Below is a small trained network, with its code and all its weights. Each question gives an input and a class and asks what happens when units are switched off, that is, made to give their printed mean instead of their output.

import numpy as np


def w(rows, s, z=0):
    codes = np.array(rows[::2]) - 128.0
    scale = np.full(codes.shape[1], s)
    scale[-1] = z or s
    return codes * scale


def f(y):
    return y / 2 * (1 + np.tanh(0.7978845608 * (y + 0.044715 * y**3)))


def log_softmax(a):
    a = a - a.max(-1, keepdims=True)
    return a - np.log(np.exp(a).sum(-1, keepdims=True))


def net(x, mask):
    res = np.array(x, float).reshape(1, 3) / 4 @ E
    y = f(res @ A[0][:, :-1].T + A[0][:, -1])
    res = res + np.where(mask, y, B[0][:, -1]) @ B[0][:, :-1]
    return log_softmax(res[-1] @ U[:, :-1].T + U[:, -1])


A, B = {}, {}
E = w([
[78,45,250],'x0',
[79,212,181],'x1',
[242,150,204],'x2',
],0.013)
A[0] = w([
[135,87,183,3],'neuron 0',
[104,160,255,91],'neuron 1',
[100,87,53,93],'neuron 2',
[83,214,112,40],'neuron 3',
[32,139,129,248],'neuron 4',
[179,157,75,99],'neuron 5',
[159,200,215,155],'neuron 6',
[103,55,142,207],'neuron 7',
[82,126,152,31],'neuron 8',
[216,146,145,151],'neuron 9',
[207,63,15,118],'neuron 10',
],0.015,0.0055)
B[0] = w([
[176,84,163,179],'neuron 0',
[174,191,199,247],'neuron 1',
[117,163,250,186],'neuron 2',
[103,49,47,186],'neuron 3',
[44,103,131,234],'neuron 4',
[186,119,84,204],'neuron 5',
[201,168,187,229],'neuron 6',
[139,32,150,211],'neuron 7',
[96,177,115,157],'neuron 8',
[193,103,100,221],'neuron 9',
[59,253,52,243],'neuron 10',
],0.013,0.015)
U = w([
[68,57,44,129],'0',
[95,232,38,127],'1',
[229,2,129,112],'2',
[135,195,235,229],'3',
[46,42,191,5],'4',
[230,149,73,85],'5',
],0.011,0.0027)

Each question gives the input, the list of numbers given to net, and the class t.
The units are the neurons (one row each of A and B). Each row of codes is followed by its name. A weight is (code - 128) times the scale printed after its matrix; where a second scale follows, it is the last column's (A, B and U).
mask holds one flag per neuron, in row order. A switched-off neuron (its flag False) gives its mean, the last column of its row in B, instead of its output. The means were averaged over made-up inputs and are rounded, as every weight is.
A unit's drop is (log p(t) with every unit on - log p(t) with that unit switched off) / (log p(t) with every unit on - log p(t) with every unit switched off).
The circuit of an input: a set's keep is (log p(t) with only the set's units on - log p(t) with every unit switched off) / (log p(t) with every unit on - log p(t) with every unit switched off). Starting from all 11 units, units are removed one at a time, each time the one whose removal leaves the highest keep (on an exact tie, the one counted first), for as long as the keep stays at least 0.8.
units of the circuit, in order: the units of the circuit, biggest drop first
most important unit: the unit with the biggest drop
k most important neurons: the k neurons with the biggest drops, biggest first
drop when u is switched off: that unit's drop, to one decimal
input [4,-3,0], class 2: 3 most important neurons => neuron 10; neuron 4; neuron 2
input [-1,2,1], class 5: units of the circuit, in order => neuron 10; neuron 2; neuron 7
input [-3,6,7], class 5: 3 most important neurons => neuron 9; neuron 2; neuron 4
input [-1,-5,-8], class 4: units of the circuit, in order => neuron 2; neuron 1
input [5,8,-5], class 4: units of the circuit, in order => neuron 4
input [-5,4,-4], class 0: 2 most important neurons => neuron 3; neuron 10
input [-3,2,-4], class 0: 3 most important neurons => neuron 10; neuron 1; neuron 3
input [-6,-4,7], class 1: 4 most important neurons => neuron 10; neuron 7; neuron 0; neuron 1
input [6,-2,6], class 2: 2 most important neurons => neuron 10; neuron 0
input [1,-7,7], class 5: units of the circuit, in order => neuron 10; neuron 9
input [-4,5,1], class 5: 2 most important neurons => neuron 10; neuron 7
input [-3,5,6], class 5: 2 most important neurons => neuron 9; neuron 2
input [8,-3,8], class 2: 4 most important neurons => neuron 10; neuron 0; neuron 7; neuron 9
input [1,-3,-7], class 4: most important unit => neuron 2
input [0,-7,5], class 1: 2 most important neurons => neuron 10; neuron 6
input [1,8,-6], class 0: 3 most important neurons => neuron 3; neuron 2; neuron 6
input [-2,3,-1], class 0: 2 most important neurons => neuron 10; neuron 1
input [-8,7,1], class 5: 2 most important neurons => neuron 10; neuron 7
input [-5,4,4], class 5: drop when neuron 7 is switched off => 0.3
input [-3,3,-4], class 0: drop when neuron 3 is switched off => 0.1
input [-8,-6,2], class 1: drop when neuron 1 is switched off => 0.0
input [4,-4,-2], class 4: most important unit => neuron 9
